Here is a tiny trained network, its code and every weight. The questions are about switching its units off for an input and a class, where a switched-off unit gives its printed mean instead of its output.

import numpy as np


def w(rows, s, z=0):
    codes = np.array(rows[::2]) - 128.0
    scale = np.full(codes.shape[1], s)
    scale[-1] = z or s
    return codes * scale


def f(y):
    return np.maximum(y, 0)


def log_softmax(a):
    a = a - a.max(-1, keepdims=True)
    return a - np.log(np.exp(a).sum(-1, keepdims=True))


def net(x, mask):
    res = np.array(x, float).reshape(1, 7) / 4 @ E
    y = f(res @ A[0][:, :-1].T + A[0][:, -1])
    res = res + np.where(mask, y, B[0][:, -1]) @ B[0][:, :-1]
    return log_softmax(res[-1] @ U[:, :-1].T + U[:, -1])


A, B = {}, {}
E = w([
[126,131,126,126],'x0',
[88,170,196,139],'x1',
[123,133,123,124],'x2',
[137,120,135,134],'x3',
[147,110,144,142],'x4',
[228,193,161,170],'x5',
[156,158,151,5],'x6',
],0.012)
A[0] = w([
[42,62,140,104,28],'n1',
[184,126,8,120,165],'n2',
[104,169,165,140,198],'n3',
[69,73,145,129,5],'n4',
[213,195,113,112,6],'n5',
[93,142,108,192,134],'n6',
[88,140,129,200,31],'n7',
[185,103,124,7,86],'n8',
[174,231,143,183,49],'n9',
[83,93,101,121,168],'n10',
[192,176,47,150,97],'n11',
[160,108,79,119,41],'n12',
[118,174,132,102,59],'n13',
[140,118,178,54,112],'n14',
[68,95,140,127,80],'n15',
[140,101,104,118,205],'n16',
[126,200,148,154,158],'n17',
[96,103,161,180,119],'n18',
[140,177,190,71,217],'n19',
[103,90,124,158,27],'n20',
[50,177,189,135,80],'n21',
[105,131,82,209,42],'n22',
[117,129,72,194,124],'n23',
[110,62,115,95,30],'n24',
[142,119,45,139,190],'n25',
[157,105,85,114,51],'n26',
],0.015,0.0027)
B[0] = w([
[203,107,85,59,226],'n1',
[24,71,255,146,211],'n2',
[100,38,191,194,181],'n3',
[168,102,139,97,191],'n4',
[166,96,102,109,204],'n5',
[108,175,112,161,208],'n6',
[113,186,126,193,204],'n7',
[106,201,43,213,246],'n8',
[175,71,94,23,226],'n9',
[188,88,114,97,200],'n10',
[187,68,123,61,190],'n11',
[64,80,181,153,161],'n12',
[144,105,110,155,158],'n13',
[111,207,134,189,206],'n14',
[173,70,94,104,190],'n15',
[125,111,152,165,165],'n16',
[131,72,132,52,188],'n17',
[100,156,141,147,197],'n18',
[57,205,161,143,226],'n19',
[139,138,135,145,174],'n20',
[92,56,202,150,203],'n21',
[167,193,76,161,218],'n22',
[178,227,101,173,212],'n23',
[169,110,92,67,183],'n24',
[94,160,191,171,191],'n25',
[65,91,190,192,159],'n26',
],0.0074,0.012)
U = w([
[154,254,52,159,132],'0',
[85,37,210,142,254],'1',
[240,79,57,19,3],'2',
],0.01,0.0032)

Each question gives the input, the list of numbers given to net, and the class t.
The units are the neurons (one row each of A and B). Each row of codes is followed by its name. A weight is (code - 128) times the scale printed after its matrix; where a second scale follows, it is the last column's (A, B and U).
mask holds one flag per neuron, in row order. A switched-off neuron (its flag False) gives its mean, the last column of its row in B, instead of its output. The means were averaged over made-up inputs and are rounded, as every weight is.
A unit's drop is (log p(t) with every unit on - log p(t) with that unit switched off) / (log p(t) with every unit on - log p(t) with every unit switched off).
The circuit of an input: a set's keep is (log p(t) with only the set's units on - log p(t) with every unit switched off) / (log p(t) with every unit on - log p(t) with every unit switched off). Starting from the 12 units with the biggest drops (on a tie, the unit counted first), units are removed one at a time, each time the one whose removal leaves the highest keep (on an exact tie, the one counted first), for as long as the keep stays at least 0.8.
units of the circuit, in order: the units of the circuit, biggest drop first
unit that matters most: the unit with the biggest drop
k most important neurons: the k neurons with the biggest drops, biggest first
drop of u: that unit's drop, to one decimal
input [-2,-1,-4,-5,8,-3,3], class 0: unit that matters most -> n9
input [7,-5,7,5,3,-8,-8], class 0: 2 most important neurons -> [n23; n22]
input [-2,4,1,-4,6,7,6], class 2: 3 most important neurons -> [n9; n5; n17]
input [-2,2,1,-4,-5,-8,8], class 0: 4 most important neurons -> [n8; n14; n19; n9]
input [4,-6,-8,-4,-1,1,-5], class 1: 2 most important neurons -> [n2; n8]
input [-3,7,2,4,2,6,-5], class 1: 3 most important neurons -> [n3; n8; n21]
input [-4,-4,-2,2,6,3,-2], class 1: 3 most important neurons -> [n2; n1; n8]
input [-6,8,-7,-6,4,7,1], class 1: 2 most important neurons -> [n3; n19]
input [7,-6,0,2,-8,-6,0], class 1: 2 most important neurons -> [n2; n25]
input [3,2,-8,-7,-8,3,1], class 2: 2 most important neurons -> [n2; n9]
input [-2,6,-1,7,1,-7,0], class 2: 3 most important neurons -> [n1; n2; n15]
input [1,5,7,6,3,6,-5], class 2: 4 most important neurons -> [n9; n17; n8; n2]
input [5,5,5,2,-4,-5,-5], class 0: 2 most important neurons -> [n2; n7]
input [-3,3,0,-3,-2,8,-5], class 2: units of the circuit, in order -> [n9]
input [2,-7,3,-5,3,7,0], class 1: 2 most important neurons -> [n2; n1]
input [6,7,-5,2,-6,6,6], class 1: drop of n3 -> 0.6
input [7,-3,8,6,7,-1,-6], class 0: drop of n10 -> 0.0
input [8,-4,1,-6,4,4,8], class 0: drop of n8 -> 0.3
input [-2,-4,-2,-8,-2,2,7], class 0: drop of n8 -> 0.6
input [6,-8,4,-3,6,8,4], class 1: units of the circuit, in order -> [n2]
